Here is a tiny trained network, its code and every weight. The questions are about switching its units off for an input and a target symbol, where a switched-off unit gives its printed mean instead of its output.

import numpy as np


def w(rows, s, z=0):
    codes = np.array(rows[::2]) - 128.0
    scale = np.full(codes.shape[1], s)
    scale[-1] = z or s
    return codes * scale


def f(y):
    return np.maximum(y, 0)


def softmax(a):
    e = np.exp(a - a.max(-1, keepdims=True))
    return e / e.sum(-1, keepdims=True)


def log_softmax(a):
    a = a - a.max(-1, keepdims=True)
    return a - np.log(np.exp(a).sum(-1, keepdims=True))


def net(x, mask):
    ids = ['ΓΔΛΦαβεζημπστψω'.index(c) for c in x.split()]
    T = len(ids)
    res = E[ids] + P[:T]
    u = 0
    for l in range(3):
        q, k, v = (res @ M[l].T for M in (Q, K, V))
        z = softmax(np.where(np.tri(T) > 0, q @ k.T / 2**0.5, -1e9)) @ v
        res = res + np.where(mask[u], z, O[l][:, -1]) @ O[l][:, :-1]
        u += 1
        y = f(res @ A[l][:, :-1].T + A[l][:, -1])
        res = res + np.where(mask[u : u + 4], y, B[l][:, -1]) @ B[l][:, :-1]
        u += 4
    return log_softmax(res[-1] @ U[:, :-1].T + U[:, -1])


Q, K, V, O, A, B = {}, {}, {}, {}, {}, {}
E = w([
[137,126,90,90],'Γ',
[181,211,217,252],'Δ',
[128,159,142,33],'Λ',
[248,201,238,109],'Φ',
[95,48,179,126],'α',
[154,186,139,32],'β',
[165,133,90,110],'ε',
[239,75,38,213],'ζ',
[26,151,64,133],'η',
[48,147,52,141],'μ',
[84,82,248,39],'π',
[32,190,46,161],'σ',
[132,114,88,81],'τ',
[81,128,20,191],'ψ',
[138,105,81,73],'ω',
],0.011)
P = w([
[61,183,2,26],'0',
[197,185,94,78],'1',
[163,159,82,140],'2',
[155,152,102,162],'3',
[150,152,124,173],'4',
[137,151,133,187],'5',
[125,140,142,194],'6',
[114,136,166,197],'7',
[105,133,187,210],'8',
[98,134,189,205],'9',
[100,135,196,217],'10',
[104,127,188,218],'11',
],0.0042)
Q[0] = w([
[1,210,144,34],'0.h1',
[237,129,230,19],'0.h1',
],0.0082)
K[0] = w([
[44,63,68,49],'0.h1',
[184,255,4,105],'0.h1',
],0.0092)
V[0] = w([
[98,2,236,175],'0.h1',
[104,177,187,90],'0.h1',
],0.0077)
O[0] = w([
[199,217,2,51,4],'0.h1',
[35,214,92,148,122],'0.h1',
],0.0062,0.0033)
A[0] = w([
[201,42,242,137,232],'0.n1',
[114,35,187,97,56],'0.n2',
[49,90,1,180,252],'0.n3',
[86,171,198,229,251],'0.n4',
],0.0063,0.0032)
B[0] = w([
[254,93,91,134,229],'0.n1',
[169,186,50,168,156],'0.n2',
[41,99,81,162,253],'0.n3',
[161,161,175,197,239],'0.n4',
],0.0078,0.0063)
Q[1] = w([
[254,128,134,26],'1.h1',
[25,123,213,242],'1.h1',
],0.0035)
K[1] = w([
[72,82,149,27],'1.h1',
[177,255,238,252],'1.h1',
],0.0047)
V[1] = w([
[215,195,174,206],'1.h1',
[94,3,121,96],'1.h1',
],0.0062)
O[1] = w([
[254,164,128,180,254],'1.h1',
[24,111,155,131,94],'1.h1',
],0.0077,0.0047)
A[1] = w([
[105,138,246,85,252],'1.n1',
[240,150,156,132,190],'1.n2',
[46,227,249,134,124],'1.n3',
[93,2,156,235,182],'1.n4',
],0.0073,0.0036)
B[1] = w([
[184,2,174,116,154],'1.n1',
[92,64,81,85,255],'1.n2',
[55,39,221,247,142],'1.n3',
[122,235,119,62,226],'1.n4',
],0.0092,0.0098)
Q[2] = w([
[136,21,247,88],'2.h1',
[127,145,90,104],'2.h1',
],0.015)
K[2] = w([
[1,16,119,19],'2.h1',
[179,229,34,173],'2.h1',
],0.0049)
V[2] = w([
[93,210,100,254],'2.h1',
[115,193,21,54],'2.h1',
],0.0066)
O[2] = w([
[241,254,91,85,253],'2.h1',
[123,80,157,22,169],'2.h1',
],0.0073,0.0045)
A[2] = w([
[222,17,170,93,136],'2.n1',
[142,102,39,109,235],'2.n2',
[139,142,227,2,251],'2.n3',
[188,171,137,229,175],'2.n4',
],0.0069,0.0018)
B[2] = w([
[19,176,58,85,255],'2.n1',
[93,89,82,196,246],'2.n2',
[131,199,253,79,197],'2.n3',
[201,61,215,141,240],'2.n4',
],0.0076,0.0067)
U = w([
[124,98,153,102,108],'Γ',
[69,99,32,143,149],'Δ',
[119,153,222,208,173],'Λ',
[125,34,37,61,4],'Φ',
[110,83,155,93,113],'α',
[202,47,148,203,220],'β',
[85,153,31,130,135],'ε',
[122,76,115,83,72],'ζ',
[168,128,176,99,85],'η',
[170,132,169,84,40],'μ',
[62,102,157,184,157],'π',
[243,194,146,104,72],'σ',
[87,128,179,108,227],'τ',
[147,253,151,10,58],'ψ',
[113,84,187,54,228],'ω',
],0.0065,0.0034)

Each question gives the input, a string of symbols that net reads in full, and the target symbol t.
The units are the heads (2 rows each of Q, K, V and O) and the neurons (one row each of A and B). Each row of codes is followed by its name. A weight is (code - 128) times the scale printed after its matrix; where a second scale follows, it is the last column's (O, A, B and U).
mask holds one flag per unit, layer by layer, with each layer's heads first. A switched-off unit (its flag False) gives its mean, the last column of its rows in O or B, instead of its output. The means were averaged over made-up inputs and are rounded, as every weight is.
A unit's drop is (log p(t) with every unit on - log p(t) with that unit switched off) / (log p(t) with every unit on - log p(t) with every unit switched off).
The circuit of an input: a set's keep is (log p(t) with only the set's units on - log p(t) with every unit switched off) / (log p(t) with every unit on - log p(t) with every unit switched off). Starting from the 12 units with the biggest drops (on a tie, the unit counted first), units are removed one at a time, each time the one whose removal leaves the highest keep (on an exact tie, the one counted first), for as long as the keep stays at least 0.8.
circuit, biggest first: the units of the circuit, biggest drop first
most important unit: the unit with the biggest drop
top k neurons: the k neurons with the biggest drops, biggest first
k most important neurons of layer l: the k neurons of layer l with the biggest drops, biggest first
input β ω μ π, target β: top 2 neurons : [1.n3; 1.n1]
input β Δ Λ ψ μ σ Δ μ, target β: circuit, biggest first : [1.h1; 0.n4; 2.n4; 1.n4]
input β μ ψ σ ψ β σ σ, target Λ: top 2 neurons : [1.n3; 0.n1]
input β τ Γ σ, target Λ: top 4 neurons : [1.n3; 1.n2; 0.n1; 0.n4]
input ζ ε Δ ω η ω σ σ ψ ζ ψ, target β: circuit, biggest first : [1.h1; 0.n4; 2.n4]
input ψ Φ ω Λ τ Φ, target ψ: top 3 neurons : [2.n1; 0.n3; 1.n4]
input π ζ Φ ψ τ η, target σ: top 4 neurons : [1.n2; 0.n1; 0.n3; 2.n1]
input ω ψ β, target ω: circuit, biggest first : [1.h1; 2.h1; 2.n3; 0.n4]
input ψ Δ π, target ψ: top 4 neurons : [1.n4; 0.n3; 2.n3; 2.n1]
input ω σ ψ ψ Φ, target ω: circuit, biggest first : [1.h1; 2.h1; 0.n3; 1.n1]
input ψ β Δ π, target ψ: top 3 neurons : [0.n1; 0.n3; 1.n4]
input Φ Φ ψ ζ, target σ: top 2 neurons : [1.n2; 1.n4]
input Λ ψ ζ, target Φ: top 2 neurons : [0.n1; 1.n4]
input ψ σ σ Δ σ σ ψ μ Λ, target ψ: top 2 neurons : [0.n3; 1.n4]
input τ ψ ζ ε Γ τ ψ β ψ ψ, target ψ: top 2 neurons : [1.n4; 1.n2]
input β τ ψ ψ Φ τ μ, target σ: most important unit : 1.n2
input Φ ε σ ψ ω ψ ω, target ψ: top 2 neurons : [1.n2; 1.n4]
input σ ω ψ ψ ψ Δ β, target σ: most important unit : 1.h1
input β η Δ ψ α ψ ψ σ π, target β: circuit, biggest first : [2.h1; 0.h1; 1.n1]
input α ψ Δ σ, target β: circuit, biggest first : [1.n4; 0.n4; 1.h1]
input ω σ Δ ζ α Δ μ η, target β: circuit, biggest first : [1.h1; 2.n4; 0.n4]
input ω α ω Λ, target ω: most important unit : 1.h1
input ψ τ ω ζ τ ψ β Λ π μ, target ε: 2 most important neurons of layer 1 : [1.n2; 1.n1]
input β Λ ω β, target β: 3 most important neurons of layer 1 : [1.n3; 1.n4; 1.n1]
